(2): [127 102 196 159 139  67  91 110 109 122 137 112  71 145 150 133 129 157
 196 167 102 174 120 195 127 127 101 142  98 138 109 111 134 118]
(169): [163 148  98 127  97 196 158 127 139 121 119 150 180 115 119 110 150 134
  87 100 133  63 124  59 130 116 143  93 148 128 147 156 107 122]
(54): [143 124 103 112 145 139 137 122 110  91  67  71 100 109 100 131 117  85
  52  84 158  96 141  64 127 136 158 128 160 111 145 138 130 145]
(70): [106 123 157  98 142  67  91 108 111 122 137 112  70 145 151 133 129 157
 196 169 106 173 120 197 127 127 102 141  95 139 109 113 134 118]
(29): [ 91 100 154 151 165  64 106 140 125 142 134 105  92 134 127 153  94  97
 143 145 138 197 142 188 124 151 123 173 120 119 113  96 153 143]
(115): [163 148 100 127 100 196 159 129 139 123 119 151 178 115 120 108 151 135
  88  98 130  62 122  61 132 114 144  93 147 127 146 157 106 122]
(77): [105 100 125 190 158 121 148 167 144 151 125 118 154 117 102 152  85  55
  65 100 169 158 154 120 123 155 153 168 153 104 132 106 159 159]
(212): [101  96 131 186 162 106 139 165 140 152 125 114 140 118 103 154  83  60
  77 109 166 169 153 136 121 158 149 173 150 106 129 100 158 157]
(53): [135 149 139  69 109 110  99  92 109 108 134 128  87 143 158 112 163 194
 206 166  87 123 105 162 134 104  95 101  95 151 118 139 109 100]
(149): [131 115 110 183 138 161 161 163 150 145 121 133 178 110  98 138 102  70
  49  85 167 115 147  80 124 144 160 142 163 108 141 124 142 151]
(197): [134 148 143  71 110 107  96  91 109 106 137 129  85 144 158 114 161 194
 206 167  89 126 106 166 133 105  95 104  94 151 115 138 110 102]
(87): [163 161 114  80  89 169 129  97 118 106 127 146 136 132 147  99 175 188
 156 134  98  72 107 101 134  97 117  76 115 146 135 160  95 102]
asked: [169 106 173]
(70)
asked: [196 158 127 139]
(169)
asked: [159 139  67  91 110 109 122 137 112  71 145]
(2)
asked: [ 62 122  61 132 114 144  93 147 127 146]
(115)
asked: [127 100 196 159]
(115)

(122): [128 114 189  87  55  93  71 128 168 139 173]
(99): [159 158 166 159 157  72 158 103 164 128 117]
(31): [185 183  87 167 187  70 171 114 101 138  88]
(57): [ 82  82 100  86  80  92  94 205 101 135 192]
(120): [141 142  86 123 140 178 144  97 105 138  73]
asked: [128 117]
(99)
asked: [138  73]
(120)

(121): [ 82  86  89 153 165 178  70  65  79  52  89 161  51  79  52  87 188  74
 128 139  92  99  92  51  55 190 194]
(112): [ 54  76  82 101 160 152  97  53 141 114  57 113 108 126 109  60  74 188
 156 104  85  81  67 106 118 150 153]
(80): [159 152  97  56 140 149  75 114 136 123  46  87 120  92 115  43 131 170
 139 170 168 165  43 115 122 137 130]
asked: [188  74]
(121)
asked: [65 79 52 89]
(121)
asked: [160 152  97]
(112)

(13): [141 148  88 203 196  93  88 199  83 202 186  89 195 165 168 104  94 200]
(49): [128 127 121 124 125 133 132 127 116 127 129 120 126 129 129 133 115 127]
(93): [156 152 101 143 143 128 127 148  88 146 145  96 144 141 142 131  85 147]
(68): [154 111 101 159 156 121 116 158  95 155 152  99 153 142 148 122  93 160]
(64): [110 137 147 105 107 134 134 106 153 109 111 152 108 116 114 133 158 106]
asked: [142 148]
(68)
asked: [155 152]
(68)
asked: [148  88 146 145  96 144 141 142]
(93)
asked: [152 101 143 143 128 127 148  88 146 145  96 144]
(93)
asked: [168 104  94]
(13)

(171): [129 132 142 147 125 120 126 133 129 122 125 133 130 136 123 113 131 128
 151 133 122 130  90 132 145 122 128 121 123 127 131 121 128 126 129]
(10): [127 127 122 121  57 130 126 133 142 139 111 123 125 123 134 125 112 114
 137 124 155 113 126 128 133 136 113 134 133 120 124 129 131 129 135]
(125): [117 118 114 112 120 150 124 120 130 130 130 152 140 113 138 126 137 121
 125 134 139 134  78 127 130 159 150 128 127 155 107 138 127 126 120]
(26): [129 127 130 145 135 145 141 115 126 126 128 138 127 144 132 118 134 122
 122 129 130 134 133 136 131 110 140 135 134 113 107 133 127 135 122]
(89): [126 113 139 126 145 114 115 129 122 129 139 136 137 144 115 127 128 107
 130 137 139 125  84 131 134  99 150 133 141 124 136 118 141 124 115]
(108): [119 157 135  97 130 100 132 138 120 123 125 149 125 131 130 134 121 141
 126 141 120 115 144 123 137 128 135 126 133 127 119 138 124 124 134]
(25): [118 141 124 116 136 135 138 131 122 133 140 132 127 126 135 130 130 121
 127 127 122 121  57 129 126 133 142 129 119 130 129 131 129 128 126]
(66): [128 129 133 116 118 134 127 142 134 138 125 135 126 133 120 133 113 133
 136 122 141 118 140 120 137 105 113 136 121 121 116 120 128 127 124]
asked: [127 127 122 121  57 129 126 133 142]
(25)
asked: [118 141 124 115]
(89)
asked: [134 139 134  78]
(125)
asked: [138 127 144]
(26)
asked: [134 139 134  78 127 130 159]
(125)

(141): [ 95  97 159 160  97 160 100 159  97  98 159  96 162  97  97 160 159  96
  97 159 157  97 159 163  98 157]
(12): [195 194  64  61 193  63 187  63 192 190  64 194  62 192 192  61  63 194
 190  65  68 192  64  57 192  69]
(33): [130 129 125 126 131 126 130 126 130 130 126 129 125 129 130 126 126 130
 130 125 126 129 126 125 129 126]
(50): [137 137 119 119 137 119 136 119 137 137 194  68 192  64 194 192  65 190
 192 159 157 163  98  97 159 120]
(97): [129 128 128 128 128 129 128 127 128 127 128 125 128 127 127 128 129 126
 127 128 128 127 128 130 128 128]
asked: [126 131 126 130 126 130]
(33)
asked: [159  96  97 159 157  97 159 163]
(141)
asked: [ 64 194  62 192 192  61  63 194 190  65  68 192]
(12)
asked: [159 157  97 159 163  98]
(141)
asked: [ 98 159  96 162  97  97 160 159  96  97]
(141)

(91): [200 194 146 163 150  68 134  82  70]
(41): [ 74  76 103  99 134  68 150 153 160]
(114): [191 185 142 158 125 199 115  86  78]
(16): [ 72  86 137 109 126  73 117 186 187]
(83): [130 122 108 122 133 122 149 106 113]
asked: [122 108]
(83)
asked: [134  68 150]
(41)

(72): [119 116 147 137 134 106]
(32): [113 109 164 145 140  85]
(22): [147 164 138 130 123 122]
(107): [184 140 109 145 164 199]
asked: [109 164 145 140]
(32)
asked: [119 116 147]
(72)
asked: [116 147 137 134]
(72)
asked: [145 164]
(107)
asked: [134 106]
(72)
asked: [147 137 134 106]
(72)

(81): [106 126  95 136 113 101 134 119 146 136 125 118  86 164 173 122 129  97
 139 126 153 125  98 184  99 121]
(27): [149 141 146 142 120 123  93 156 125 176 143 119 124 153  71 168 131 140
 137 152  73 109 111 134 161 145]
(17): [149 141 146 142 120 123  93 156 125 176 143 119 124 153  71 168 131 140
 137 152  73 181 118  88 124 119]
(8): [149 141 146 142 120 123  93 156 125 176 143 119 124 153  71 168 163 107
  85 128  82 103 136 107 158 101]
(110): [128  81 103 141 162 178 107 122 136 131 177 156 138 102 106  78  71  93
 125 138  99 116 164 160 143 151]
(151): [162 146 141 142 120 129  99 179 111 161 145 119 160 141 100 137 134 136
 171 116  96 185 132  77 111  93]
asked: [128  82 103]
(8)
asked: [149 141 146 142 120 123  93 156 125 176 143 119 124 153  71 168 163 107
  85 128  82 103 136 107 158 101]
(8)
asked: [116 164]
(110)
asked: [149 141 146 142 120 123  93 156 125 176 143 119 124 153  71 168 131 140
 137 152  73 109 111 134 161 145]
(27)
asked: [141 100 137]
(151)

(51): [141 155 146 143 136]
(35): [139 187 142 132 136]
(3): [141 155 143 146 137]
asked: [141 155 143 146]
(3)
asked: [187 142 132]
(35)

(101): [132 123 100 141 156 132 131 128 123 117 143 135 138 138 133 138 125 122
 116 110 128  97 105 116  78 153 133 140 126 116 127 106 138 145 104 131
 126 123 145 122 125 117 148 134 117 128 153 125 129  91 115 134 120 122
 126 151]
(103): [116 128 138 143 100 142 135 134 112 129 133 124 143 138 129 129 133 128
 157 126 141 104 124 124  89 141 117 135 104 128 127 117 216 117 119 140
 128 125 122 140 128 191 108 129 124 138 167 120 128 134  99 115 134 133
 117 135]
(14): [148 114 157 142 120 121 114 120 102 152 124 106 135 130 121 117 127 131
 114 134 109  99 123 118 108 156 123 140 131 129 129 117 122 120 128 130
 126 118 127 126 125 154 136 141  83 140  95 129 127  99 115 134 185 134
 131 123]
(37): [126 142  91 134 112 131 146 125 119 104 126 144 145 144 148 114 157 140
 120 149 117 127 130 139 115 134 123 140 115 132 121 159 147 125 115 130
 127 115  84 142 130 109 118 143  98 136 113 131 119 110  99 119 139 135
 127 120]
asked: [148 114 157 140 120]
(37)
asked: [148 114 157 142 120 121 114 120 102 152 124 106 135 130 121 117 127 131
 114 134 109  99 123 118 108 156 123 140 131 129 129 117 122 120 128 130
 126 118 127 126 125 154 136 141  83 140  95 129 127  99 115 134 185 134
 131 123]
(14)
asked: [131 126 123 145]
(101)
asked: [104 131 126 123 145 122]
(101)
asked: [112 129 133 124 143 138 129 129 133 128 157 126]
(103)
asked: [132 123 100 141 156 132 131 128 123 117 143 135 138 138 133 138 125 122
 116 110 128  97 105 116  78 153 133 140 126 116 127 106 138 145 104 131
 126 123 145 122 125 117 148 134 117 128 153 125 129  91 115 134 120 122
 126 151]
(101)

(158): [ 76  96 166 174  56 129]
(39): [119 118 142 143 130 107]
(76): [119 130 126 123 122 122]
(47): [157 117 130 141 153 132]
(88): [101 110 216 163  51 101]
(159): [118 119  83 109 165 142]
(157): [ 55 147 137  95  75 130]
(28): [160 113 137 124 120 114]
(18): [147 135 145 128 140 115]
asked: [119 118]
(39)
asked: [147 135 145 128]
(18)

(132): [142 158 142 131  94 129  94 107 133 141 142 113 122 137 101 142  90 113
 129 100  87 149 148 121 116 131 138 148 123 125 148 140 132 136  87 137
 126  99 158 131 125 124 102 140 117 109 104 122 116 103]
(36): [154 138  88 136 113 154  80  92 119  96 135 151 134 101 107 160  63  94
 135 133 108 168 139 125  75  66 113 198 113 113 114 120 164 133 102 182
 103  93 141 147 177 108 115 137 127 111 133  78 127 121]
(118): [139 154 181 122  97 123 118  98 147 177 155  74 124 163  85 127 137 126
 108  59  58 132 193 114 149 173 143 112 144 151 184 168  97 141  69 121
 105  84 184 129  95 134  90 116  96 106  74 168 134  89]
(56): [154 152  66 138  93 159  77  84 124  63 134 159 137  96  76 180  45 104
 128 119  94 178 127 140  50  61 101 217  89 102 119 109 176 141 108 184
 113  65 148 158 172  98 108 154 121 118 143  66 108 116]
(117): [156 124 130 138 141 139  95 104 120 157 130 142 125 120 153 131  94  79
 148 160 125 154 161 101 116  89 138 161 147 123 106 139 141 119  92 160
  92 145 129 125 168 125 128 111 131 102 116 105 147 130]
(143): [141 159 119 131  92 132  71 116 116 120 141 129 120 118 113 150  63 108
 140 118 105 154 115 129  99 106 130 166 113 119 136 124 154 134  95 157
 141 106 145 133 148 119 105 159 135 110 119  96 109 108]
(162): [139 158 138 130  96 120  99 113 135 165 146  96 118 149 108 130 107 117
 128  91  83 139 156 116 136 153 146 126 135 136 161 151 118 135  79 126
 128 107 164 124 111 132  99 134 115 106  91 142 121  98]
asked: [113 129 100  87 149 148]
(132)
asked: [ 63 134 159 137  96  76 180]
(56)
asked: [130 138]
(117)

(102): [ 85 165 125 127  96 132 165  50]
(4): [149 195  80  76 130 153 126 133]
(20): [127  98 132 165 139  80 150  61]
(98): [123 109  65 127 142  78 148  64]
(23): [157  80 133 130 153 126  76 195]
asked: [165 139]
(20)
asked: [127  96 132 165]
(102)
asked: [195  80  76 130 153 126]
(4)
asked: [ 80 133 130 153 126  76 195]
(23)
asked: [195  80  76 130 153 126 133]
(4)
asked: [127  98 132 165 139  80]
(20)

(156): [121 187  70 109 184 106  97  95 149  97 138 107 111 128  90 154 190 127
  69 154 162 167]
(161): [177 110 163 108 158  60 162  86 177  95 185 131 157 118 146 102 121 116
  77 146  81  93]
(69): [ 80  82  79  91 138 130 152 119 158 103 118 136 147 166  49 100 148  99
  93 184 180 153]
(75): [134 142  94 159 134  64 122 183 164  82 150 142 158  82 164 168 158  96
  69 167 122 169]
(78): [ 79 122 101 130 119  98 141 148 205  93 105 196 123 127  43  93 121 149
 164 135 105 118]
(61): [ 74 176  98 123 159 150 112 136 176  88 153 122 149 141 142 174 205 123
 162 122 129 144]
(179): [ 71 128  49 119  99  67 153 120 185 147 149 155 161 129  73 124 158 139
 130  63 158 117]
(219): [ 96  77  82 122 133 131 159 148 162 106 132 146 124 180  48  91  69 103
 101 170 155 156]
(194): [107 139  97 154 128 154 127 168 149 111 165 143 105 187  86 123  36  86
  72 128  96 161]
(174): [182 150 138  59 126  85  99 133 166 148 176 124 128 174  99 190 107  84
 188 145 135 130]
(65): [124  59 120 134 195 115 116 169 177 104 175 163 139  73  97  85  90 123
 138 166 137 161]
(204): [140 134 101 184 168  93 107 204 167  69 152 165 121  82 113 140  93 122
 123 162 113 182]
asked: [185 131 157]
(161)
asked: [150 112 136 176  88 153 122 149 141 142 174]
(61)
asked: [122 123 162]
(204)
asked: [121 187]
(156)
asked: [ 72 128]
(194)
asked: [187  70]
(156)
asked: [ 82 122 133 131 159 148 162 106 132]
(219)

(90): [105 133 101 132 176  76 118]
(67): [175 152 136  82 125 181  89]
(137): [ 76 100  93 169 143  76 118]
(15): [ 79 136 124 166 163  72 153]
(152): [ 77  98 103 165 155  78 110]
(38): [150  81 136 125  82 181  89]
(100): [113  61  86 146 111 127  78]
(95): [ 93  77  82 162 135 104  77]
asked: [ 78 110]
(152)
asked: [136  82 125 181  89]
(67)
asked: [ 76 100  93 169 143  76 118]
(137)
asked: [104  77]
(95)

(126): [126 109 119 123 170 137  96 118]
(138): [144 107 120 120 170 142 108 120]
(144): [ 98 108 117 132 155 119  79 115]
(7): [123 109 124 140 174 138  96 124]
(71): [123 109 124 140 174 138  99 122]
(5): [174 138  94 113 203 157 100 114]
(124): [ 79 108 132 119  98 155 117 123]
asked: [123 109 124 140 174 138  99 122]
(71)
asked: [ 98 108 117 132 155 119  79]
(144)
asked: [174 138  96]
(7)
asked: [108 117 132 155 119]
(144)
asked: [107 120 120 170 142]
(138)
asked: [126 109 119 123 170 137  96]
(126)

(86): [211  81 112 141  90]
(119): [180  81 112 141  90]
(60): [199 210  49 141 112]
(153): [211  81 112 141  49]
(111): [210 199  49  57 191]
(145): [ 95 199 124 113 206]
asked: [112 141  49]
(153)
asked: [199 210  49]
(60)
asked: [ 57 191]
(111)
asked: [199 124 113 206]
(145)
asked: [211  81 112 141  90]
(86)
asked: [211  81 112 141  49]
(153)
asked: [180  81 112 141]
(119)

(96): [ 74  99  52  62 182 170 187 135  66 122  55 174  92  97 165  38 137 180
 179  77 161 142  41 182 193 147 198 134 108 156 182 121 157 169 133 179
  94 179  68 174 122  87 180 165  66 142  60  90  82 164  60  38  71 160
 165 195  81 166  71  60  90 186  62]
(79): [127 120 178 114 134 102 117 112 154  73 146  56 148  73 159  99  98  55
  64 164 129 148 144  47 162 125 146  67 166  73 167 109 125  56  60  64
 100 160 104 149  99 132 140 142 112 148 140 162  94  72  89  99 159  46
 159 138 103  44 159 140 162 111 134]
(58): [ 68 156 203 125  70 142 107 147  90 104  79 129 109  85 166  48 111 133
 134 102 153 148  67 132 182 145 179 110 127 120 178 117 134 125 107 134
  93 173  75 161 114 103 161 151  76 148  82 111  82 124  62  48  96 119
 166 172  84 122  96  82 111 154  81]
(59): [ 57 179 212  94 105 109 126 122 162  60 143  53 164  55 205  74  99  53
  62 182 170 187 135  43 196 160 170  57 196  71 209  96 140  53  48  62
  81 200  82 179  87 117 163 171  90 187 134 183  73  71  66  74 172  40
 205 159  82  38 172 134 183 122 118]
asked: [127 120 178 117 134]
(58)
asked: [ 74  99  53  62 182 170 187 135]
(59)
asked: [ 64 100 160 104 149  99 132 140 142]
(79)
asked: [ 75 161 114 103 161 151  76]
(58)
asked: [142 107 147]
(58)

(43): [137 117 141  54 167 132 109 123  79 169 181 119 111 178 122 115 134 125
  83 130 145 155 119 165 178 109 133  95 148 169 103 167 121 156 102 142
 126 122 103 127 125 117 127  88]
(44): [136 116 138  55 162 131 109 124  82 168 177 120 116 176 120 121 133 130
  84 134 147 158 119 161 176 110 132  94 152 171 105 164 121 159 102 142
 125 122 103 128 125 109 126  93]
(113): [138 144 158 135 171 137 132 116 110 126 154 126  76 142 152  74 138  84
 127  81 108  93 132 161 133 116 134 149  83 106 111 145 123 101 132 132
 143 124 164 131 151 130 132  92]
(128): [133 161 133 116 134 149  83 106 162  94  93 134 126  92 140 122 126 117
 164 113 108  96 136 108  90 140 126 160  99  88 143 102 132  97 150 118
 134 131 151 124 130 164 132 149]
asked: [108  96 136 108  90 140 126 160]
(128)
asked: [124 164 131]
(113)
asked: [132 161 133 116 134 149  83 106]
(113)
asked: [131 151 124 130 164 132]
(128)
asked: [132 132 143 124 164 131]
(113)
asked: [181 119]
(43)
asked: [ 74 138  84]
(113)

(46): [ 88 138 152 103  95  79 177  87 183  88 179 128 185 185  82  74 136 181
 116 143 103 152 168 166 143 138 180  80 184 143 141 138 133]
(134): [166  58 136 135 133 131 123 132 135 139 134 132 137 136 132 124 132 134
 126 148 125 138 134 136 129 137 135 131 137 139 128 128 139]
(9): [151 174  86  82  87 101 130 102 144 133 109 173 128 139 100 116 174 113
 171 150 164  89 164  96 174  82 151  99 122 168 174 174  84]
(140): [104  59 181 193 184 171 114 162  92 131 143  68 116 139 100 151  64 138
  69 105  80 181  69 166  59 191  83 174 124  77  59  60 192]
(105): [ 48  88 190 132 117  86 186  89 166  58 200  74 185 173  88  71  83 198
  65 106  56 187 130 196  92 176 156  90 190  97  90  87 169]
asked: [151 174  86  82  87 101 130 102 144 133 109 173 128 139 100 116 174 113
 171 150 164  89 164  96 174  82 151  99 122 168 174 174  84]
(9)
asked: [166  59]
(140)
asked: [181  69 166  59]
(140)
asked: [135 139 134]
(134)
asked: [193 184]
(140)

(182): [198 145 140  63 138  42 169  56 110 101 139 136]
(63): [181 132 182  37 122  91 118  85 132 118 158 176]
(213): [194 101 155  88  57 143  81 132  92 199 177 175]
(210): [ 55 109 105 212 117 215  94 158  85 132 176 118]
(167): [ 93 108 124 164 104 187  92 177 134 164 127 131]
(19): [ 72 158  76 189 193  99 196 113 142  65  71  65]
(139): [169  56 110 101 142 121  99 118 109 167 162 164]
(130): [165 113 164  85  91 144  87 134 126 164 165 174]
(116): [ 87 100 136 159  92 214  67 202 140 177 139 149]
(186): [182  99 172  84  58 161  62 146 111 199 181 189]
(55): [ 91 142  81 189 164 114 175 122 125  95  83  71]
(48): [103 160  84 161 192  73 204  91 133  66  79  70]
asked: [169  56 110 101 139]
(182)
asked: [140  63 138  42 169]
(182)
asked: [ 85 132 118 158 176]
(63)
asked: [155  88]
(213)
asked: [117 215  94 158  85 132]
(210)

(131): [151  53  81 129  84 113]
(104): [154 206 171  61 148 171]
(135): [ 92 156 135 128 121 105]
(30): [154 206 152  44 130  80]
(34): [154 135 156 120 148 171]
asked: [156 135]
(135)
asked: [154 206 171  61 148 171]
(104)
asked: [135 156 120]
(34)
asked: [135 156]
(34)
asked: [120 148 171]
(34)
asked: [129  84 113]
(131)

(92): [133 106 119 120 154  91 148 110 136  97 124 112  92 122]
(62): [166 161 107 102 156 145 166 118 183 123 114 120 126  97]
(173): [119 202 128 111 125 106 146 155 145 115 130 156 139 153]
(150): [101 109 115 138 179 154 142  83 134 117 111 171 145 119]
(164): [119 148 128 111 125 106 146 155 145 115 130 156 139 153]
(166): [163 155 123 134 189 121  85 124 158  78 120 136 136 107]
(148): [166 161 107 102 156 145 166 118 183  73 167 121 123  97]
(175): [163 155 123 134 189 121  85 124 158 145 114 126 120  97]
asked: [114 126 120]
(175)
asked: [145 114 126]
(175)
asked: [119 148 128 111 125 106 146 155 145 115 130 156 139 153]
(164)
asked: [166 161 107 102 156 145 166 118 183  73 167 121 123  97]
(148)

(40): [127 122 120 101 116 111 142 149 141]
(42): [122 116 120 101 111 127 142 149 184]
(45): [120 162 103 158  92 121 114 139 122]
(82): [122 116 120 101 111 127 142 149 116]
asked: [122 116 120 101 111 127 142 149 184]
(42)
asked: [122 120]
(40)
asked: [127 122 120 101 116 111 142 149 141]
(40)
asked: [101 116 111 142 149]
(40)

